Below are the code and all the weights of a small trained network. Each question names an input and a target symbol and asks about switching units off, where a switched-off unit gives its printed mean instead of its output.

import numpy as np


def w(rows, s, z=0):
    codes = np.array(rows[::2]) - 128.0
    scale = np.full(codes.shape[1], s)
    scale[-1] = z or s
    return codes * scale


def f(y):
    return y / 2 * (1 + np.tanh(0.7978845608 * (y + 0.044715 * y**3)))


def softmax(a):
    e = np.exp(a - a.max(-1, keepdims=True))
    return e / e.sum(-1, keepdims=True)


def log_softmax(a):
    a = a - a.max(-1, keepdims=True)
    return a - np.log(np.exp(a).sum(-1, keepdims=True))


def net(x, mask):
    ids = ['αβγεζηλμξπστψ'.index(c) for c in x.split()]
    T = len(ids)
    res = E[ids] + P[:T]
    u = 0
    for l in range(2):
        r = res
        for j in range(2):
            rows = slice(3 * j, 3 * j + 3)
            q, k, v = (r @ M[l][rows].T for M in (Q, K, V))
            z = softmax(np.where(np.tri(T) > 0, q @ k.T / 3**0.5, -1e9)) @ v
            o = O[l][rows]
            res = res + np.where(mask[u + j], z, o[:, -1]) @ o[:, :-1]
        u += 2
        y = f(res @ A[l][:, :-1].T + A[l][:, -1])
        res = res + np.where(mask[u : u + 12], y, B[l][:, -1]) @ B[l][:, :-1]
        u += 12
    return log_softmax(res[-1] @ U[:, :-1].T + U[:, -1])


Q, K, V, O, A, B = {}, {}, {}, {}, {}, {}
E = w([
[165,152,168,82,93,106,164],'α',
[82,83,118,141,147,160,119],'β',
[116,132,91,133,119,163,147],'γ',
[98,33,126,163,143,147,136],'ε',
[98,159,131,120,122,132,91],'ζ',
[150,69,139,194,119,173,143],'η',
[101,98,59,125,99,90,107],'λ',
[102,164,95,147,117,119,132],'μ',
[156,26,105,149,152,181,122],'ξ',
[139,108,142,92,151,198,82],'π',
[134,150,3,87,158,127,92],'σ',
[124,42,168,147,92,185,129],'τ',
[86,98,158,203,151,92,95],'ψ',
],0.024)
P = w([
[174,241,128,253,53,188,127],'0',
[103,113,94,110,162,95,111],'1',
[102,117,99,119,137,99,119],'2',
[91,122,81,120,149,106,139],'3',
[96,101,124,142,126,99,105],'4',
[96,112,114,157,105,107,115],'5',
[89,82,169,201,90,113,116],'6',
[85,69,164,191,104,112,92],'7',
[68,31,205,220,114,125,95],'8',
],0.0077)
Q[0] = w([
[118,157,149,121,143,135,152],'L0H0',
[201,119,155,120,152,100,115],'L0H0',
[188,173,140,150,162,87,161],'L0H0',
[99,163,161,209,103,120,79],'L0H1',
[106,141,101,253,177,161,140],'L0H1',
[108,130,93,144,146,148,85],'L0H1',
],0.012)
K[0] = w([
[138,135,150,156,29,175,118],'L0H0',
[103,90,124,163,163,149,110],'L0H0',
[62,110,57,154,179,215,2],'L0H0',
[178,39,149,149,148,72,134],'L0H1',
[174,176,208,116,124,122,177],'L0H1',
[175,158,241,137,97,76,166],'L0H1',
],0.0083)
V[0] = w([
[152,222,155,131,212,187,123],'L0H0',
[19,112,92,166,199,144,4],'L0H0',
[111,72,69,254,212,140,93],'L0H0',
[107,49,136,234,96,121,58],'L0H1',
[119,117,147,165,168,173,167],'L0H1',
[199,24,21,189,116,39,84],'L0H1',
],0.0059)
O[0] = w([
[120,113,133,89,12,180,83,62],'L0H0',
[70,239,111,51,167,178,154,177],'L0H0',
[90,128,26,114,137,199,93,211],'L0H0',
[93,104,65,119,151,143,193,253],'L0H1',
[46,103,152,111,78,255,174,167],'L0H1',
[172,116,52,148,169,154,180,190],'L0H1',
],0.0074,0.0068)
A[0] = w([
[253,170,237,122,100,40,87,87],'L0N0',
[136,49,59,200,87,93,25,134],'L0N1',
[137,210,244,175,86,98,98,112],'L0N2',
[47,160,170,243,176,149,120,91],'L0N3',
[132,39,108,175,80,3,110,87],'L0N4',
[105,84,120,172,145,129,244,199],'L0N5',
[108,63,94,229,209,194,58,169],'L0N6',
[160,135,214,119,95,209,133,253],'L0N7',
[131,207,117,230,103,201,81,6],'L0N8',
[103,173,150,16,109,141,57,167],'L0N9',
[115,64,144,175,136,116,200,161],'L0N10',
[87,110,63,15,154,72,175,127],'L0N11',
],0.0071,0.0031)
B[0] = w([
[44,107,32,68,197,181,141,149],'L0N0',
[202,237,165,117,117,227,142,172],'L0N1',
[3,116,171,59,104,130,172,138],'L0N2',
[154,193,145,4,125,94,94,168],'L0N3',
[123,224,84,183,172,173,153,169],'L0N4',
[140,150,95,149,102,140,57,215],'L0N5',
[134,204,63,124,52,156,128,248],'L0N6',
[99,65,80,221,153,105,130,136],'L0N7',
[84,141,142,138,114,81,12,133],'L0N8',
[50,69,97,165,101,249,127,132],'L0N9',
[128,160,41,91,222,185,103,186],'L0N10',
[194,118,219,193,87,170,108,182],'L0N11',
],0.0056,0.017)
Q[1] = w([
[53,104,39,74,57,119,116],'L1H0',
[100,136,17,167,113,158,2],'L1H0',
[110,120,83,133,138,141,162],'L1H0',
[165,128,201,143,189,136,161],'L1H1',
[148,218,129,201,191,183,148],'L1H1',
[65,141,38,173,102,201,64],'L1H1',
],0.0086)
K[1] = w([
[70,146,92,134,44,125,1],'L1H0',
[136,152,139,243,71,139,38],'L1H0',
[151,128,77,169,121,155,75],'L1H0',
[173,77,140,112,206,74,174],'L1H1',
[210,157,207,93,146,125,130],'L1H1',
[128,241,141,214,41,179,80],'L1H1',
],0.0087)
V[1] = w([
[71,125,198,167,67,174,56],'L1H0',
[192,254,165,65,140,119,64],'L1H0',
[194,82,193,141,97,125,189],'L1H0',
[213,125,202,153,40,145,72],'L1H1',
[220,31,74,190,121,212,67],'L1H1',
[54,75,155,34,213,181,108],'L1H1',
],0.0095)
O[1] = w([
[147,2,198,154,123,97,117,158],'L1H0',
[219,130,116,92,76,156,54,134],'L1H0',
[44,111,43,132,152,96,168,4],'L1H0',
[96,36,126,15,111,90,138,80],'L1H1',
[117,132,144,24,208,164,233,201],'L1H1',
[134,109,237,175,224,185,74,109],'L1H1',
],0.0099,0.026)
A[1] = w([
[136,164,111,95,156,184,137,73],'L1N0',
[218,120,118,174,144,137,184,200],'L1N1',
[96,133,76,238,203,47,38,237],'L1N2',
[166,110,150,149,96,159,32,35],'L1N3',
[79,31,21,79,116,41,182,254],'L1N4',
[152,88,156,177,172,163,125,40],'L1N5',
[79,193,206,149,214,139,195,181],'L1N6',
[114,187,175,103,154,30,128,112],'L1N7',
[168,116,71,160,55,78,15,15],'L1N8',
[150,147,160,125,113,254,138,140],'L1N9',
[148,81,187,147,109,60,94,8],'L1N10',
[172,123,93,30,87,125,155,225],'L1N11',
],0.0079,0.0033)
B[1] = w([
[168,98,133,130,142,103,164,192],'L1N0',
[56,138,146,50,115,161,95,183],'L1N1',
[211,126,164,77,94,122,145,132],'L1N2',
[117,154,105,166,159,75,213,178],'L1N3',
[92,185,231,162,73,148,110,149],'L1N4',
[92,179,154,121,140,107,124,163],'L1N5',
[164,86,46,175,109,179,89,184],'L1N6',
[173,83,114,181,50,120,254,127],'L1N7',
[126,79,171,111,108,173,173,149],'L1N8',
[122,143,136,120,121,41,113,254],'L1N9',
[144,107,77,177,171,124,110,133],'L1N10',
[63,95,93,147,134,80,91,173],'L1N11',
],0.0083,0.04)
U = w([
[98,88,81,193,117,148,115,129],'α',
[43,164,175,130,231,63,132,69],'β',
[60,70,138,113,49,178,1,202],'γ',
[158,119,137,55,127,251,79,140],'ε',
[161,38,91,163,154,65,135,157],'ζ',
[129,79,166,39,132,98,192,33],'η',
[88,121,45,157,109,71,136,131],'λ',
[178,13,75,144,66,136,122,154],'μ',
[175,49,83,98,183,83,209,32],'ξ',
[108,34,122,103,180,128,65,165],'π',
[192,37,98,64,133,34,35,92],'σ',
[49,95,96,188,128,202,231,162],'τ',
[197,97,158,96,66,130,239,4],'ψ',
],0.0045,0.004)

Each question gives the input, a string of symbols that net reads in full, and the target symbol t.
The units are the heads (3 rows each of Q, K, V and O) and the neurons (one row each of A and B). Each row of codes is followed by its name. A weight is (code - 128) times the scale printed after its matrix; where a second scale follows, it is the last column's (O, A, B and U).
mask holds one flag per unit, layer by layer, with each layer's heads first. A switched-off unit (its flag False) gives its mean, the last column of its rows in O or B, instead of its output. The means were averaged over made-up inputs and are rounded, as every weight is.
A unit's drop is (log p(t) with every unit on - log p(t) with that unit switched off) / (log p(t) with every unit on - log p(t) with every unit switched off).
The circuit of an input: a set's keep is (log p(t) with only the set's units on - log p(t) with every unit switched off) / (log p(t) with every unit on - log p(t) with every unit switched off). Starting from the 12 units with the biggest drops (on a tie, the unit counted first), units are removed one at a time, each time the one whose removal leaves the highest keep (on an exact tie, the one counted first), for as long as the keep stays at least 0.8.
circuit, biggest first: the units of the circuit, biggest drop first
unit that matters most: the unit with the biggest drop
top k neurons: the k neurons with the biggest drops, biggest first
top k neurons in layer l: the k neurons of layer l with the biggest drops, biggest first
which heads matter: for each layer, one digit per head in row order, 1 if its drop is at least 0.15 and else 0, layers parted by /
input ε η ζ ξ, target ε: circuit, biggest first	L0N6, L1H1, L1N3, L0H0
input π τ ε ξ, target π: which heads matter	11 / 11
input τ τ τ λ ε π, target τ: unit that matters most	L1H0
input γ ε γ ε γ γ, target γ: top 2 neurons	L1N4, L0N10
input μ λ γ γ ε ξ λ ζ β, target μ: top 3 neurons in layer 0	L0N8, L0N11, L0N10
input τ ε ε ε ψ, target τ: circuit, biggest first	L1H0, L0H0, L1N9
input β ε α β τ ε, target τ: which heads matter	11 / 10
input ε τ β α β β ε λ, target λ: circuit, biggest first	L0N4, L1H1, L0H0, L1H0
input ε ε ε μ ε ε β σ ζ, target ε: circuit, biggest first	L0H0, L0N11, L1H0
input ε ε λ ε η, target ε: circuit, biggest first	L0H0, L1H1, L1N3
input γ ε β π λ, target γ: top 2 neurons	L1N4, L0N10
input ε ε η β, target ε: circuit, biggest first	L1H1, L1N3, L0H0
input ζ β γ π ψ λ σ ε ξ, target ζ: top 2 neurons	L1N3, L1N10
input σ ε ε ε μ β ε γ ε, target σ: which heads matter	01 / 11
input τ β η α σ τ, target τ: circuit, biggest first	L1H0, L0N7, L1N9
input ξ ε α ε γ λ ε σ, target σ: circuit, biggest first	L0H1, L1H1
input ξ ξ ε ζ γ, target ξ: which heads matter	01 / 01
input ε β ε ε ξ ξ σ η μ, target ε: which heads matter	11 / 01
input π τ ψ ε μ ε μ λ, target π: which heads matter	11 / 11
input ε γ γ γ β γ β ε σ, target ε: top 3 neurons in layer 0	L0N5, L0N6, L0N11
input τ π σ ε α β ψ, target ψ: which heads matter	01 / 01
input ξ γ π ε ε γ ζ ε ε, target ξ: unit that matters most	L1H1
input μ ψ ξ, target μ: unit that matters most	L1H1
input σ μ ε ε σ ε λ, target σ: top 2 neurons	L1N11, L0N8
input β ψ ε β σ, target β: top 4 neurons in layer 1	L1N3, L1N6, L1N5, L1N9
input μ γ λ γ η, target μ: top 3 neurons	L0N8, L1N8, L0N10
input λ λ τ ξ ζ ε, target λ: top 2 neurons	L1N11, L0N1
input β ε ε ε ζ, target β: top neuron in layer 1	L1N3
